Below is a small trained network, with its code and all its weights. Each question gives an input and a class and asks what happens when units are switched off, that is, made to give their printed mean instead of their output.

import numpy as np


def w(rows, s, z=0):
    codes = np.array(rows[::2]) - 128.0
    scale = np.full(codes.shape[1], s)
    scale[-1] = z or s
    return codes * scale


def f(y):
    return y / 2 * (1 + np.tanh(0.7978845608 * (y + 0.044715 * y**3)))


def log_softmax(a):
    a = a - a.max(-1, keepdims=True)
    return a - np.log(np.exp(a).sum(-1, keepdims=True))


def net(x, mask):
    res = np.array(x, float).reshape(1, 3) / 4 @ E
    y = f(res @ A[0][:, :-1].T + A[0][:, -1])
    res = res + np.where(mask, y, B[0][:, -1]) @ B[0][:, :-1]
    return log_softmax(res[-1] @ U[:, :-1].T + U[:, -1])


A, B = {}, {}
E = w([
[101,36,245,83,175,196,86,132,177,118,163,159],'x0',
[168,120,104,88,102,134,87,184,27,117,175,203],'x1',
[127,162,106,116,93,195,119,78,137,187,83,133],'x2',
],0.011)
A[0] = w([
[121,2,159,46,167,101,125,139,147,105,155,170,225],'neuron 0',
[118,127,197,136,131,206,92,71,198,191,79,119,211],'neuron 1',
[200,127,103,115,98,78,129,185,37,104,148,151,200],'neuron 2',
[49,148,105,239,144,93,173,91,178,107,56,42,251],'neuron 3',
[137,183,86,131,19,134,117,70,101,240,70,162,164],'neuron 4',
[144,23,183,45,173,111,53,120,195,116,186,184,161],'neuron 5',
[165,131,137,166,150,50,174,110,167,117,93,44,157],'neuron 6',
],0.0068,0.0031)
B[0] = w([
[77,110,155,143,125,145,44,157,100,130,195,149,210],'neuron 0',
[178,88,178,74,171,180,160,87,155,213,133,146,205],'neuron 1',
[158,141,98,148,30,77,77,139,66,25,110,147,212],'neuron 2',
[128,118,107,179,167,114,152,95,156,139,155,41,250],'neuron 3',
[82,209,54,56,184,156,98,192,172,165,48,126,205],'neuron 4',
[103,87,152,126,192,189,104,162,122,136,202,208,224],'neuron 5',
[104,67,83,178,100,81,105,109,133,103,145,2,198],'neuron 6',
],0.0088,0.012)
U = w([
[88,137,110,151,178,114,135,89,138,144,94,98,4],'0',
[253,179,145,145,13,59,97,139,70,69,103,171,118],'1',
[209,94,181,107,143,167,244,58,191,181,153,72,136],'2',
[88,226,102,57,143,175,107,194,143,152,77,150,170],'3',
[150,64,132,84,72,180,97,181,101,68,169,160,142],'4',
[117,111,105,227,87,38,163,128,152,58,189,46,182],'5',
[49,78,243,117,204,170,95,169,146,153,208,172,162],'6',
],0.0073,0.0028)

Each question gives the input, the list of numbers given to net, and the class t.
The units are the neurons (one row each of A and B). Each row of codes is followed by its name. A weight is (code - 128) times the scale printed after its matrix; where a second scale follows, it is the last column's (A, B and U).
mask holds one flag per neuron, in row order. A switched-off neuron (its flag False) gives its mean, the last column of its row in B, instead of its output. The means were averaged over made-up inputs and are rounded, as every weight is.
A unit's drop is (log p(t) with every unit on - log p(t) with that unit switched off) / (log p(t) with every unit on - log p(t) with every unit switched off).
The circuit of an input: a set's keep is (log p(t) with only the set's units on - log p(t) with every unit switched off) / (log p(t) with every unit on - log p(t) with every unit switched off). Starting from all 7 units, units are removed one at a time, each time the one whose removal leaves the highest keep (on an exact tie, the one counted first), for as long as the keep stays at least 0.8.
circuit, biggest first: the units of the circuit, biggest drop first
k most important neurons: the k neurons with the biggest drops, biggest first
drop when u is switched off: that unit's drop, to one decimal
input [-1,8,5], class 1: 2 most important neurons : (neuron 2; neuron 5)
input [-8,6,6], class 3: circuit, biggest first : (neuron 4)
input [3,3,7], class 3: 3 most important neurons : (neuron 4; neuron 3; neuron 0)
input [7,-8,7], class 2: 2 most important neurons : (neuron 1; neuron 3)
input [-4,-8,6], class 2: 4 most important neurons : (neuron 1; neuron 3; neuron 2; neuron 0)
input [2,-8,-4], class 2: 2 most important neurons : (neuron 1; neuron 2)
input [-1,-7,0], class 2: 3 most important neurons : (neuron 1; neuron 2; neuron 0)
input [-3,-7,5], class 2: 4 most important neurons : (neuron 1; neuron 2; neuron 3; neuron 0)
input [-4,3,3], class 3: 2 most important neurons : (neuron 4; neuron 6)
input [-8,3,3], class 3: drop when neuron 4 is switched off : 4.1
input [-5,2,4], class 3: drop when neuron 1 is switched off : 0.0
input [0,5,-2], class 1: drop when neuron 5 is switched off : 0.1
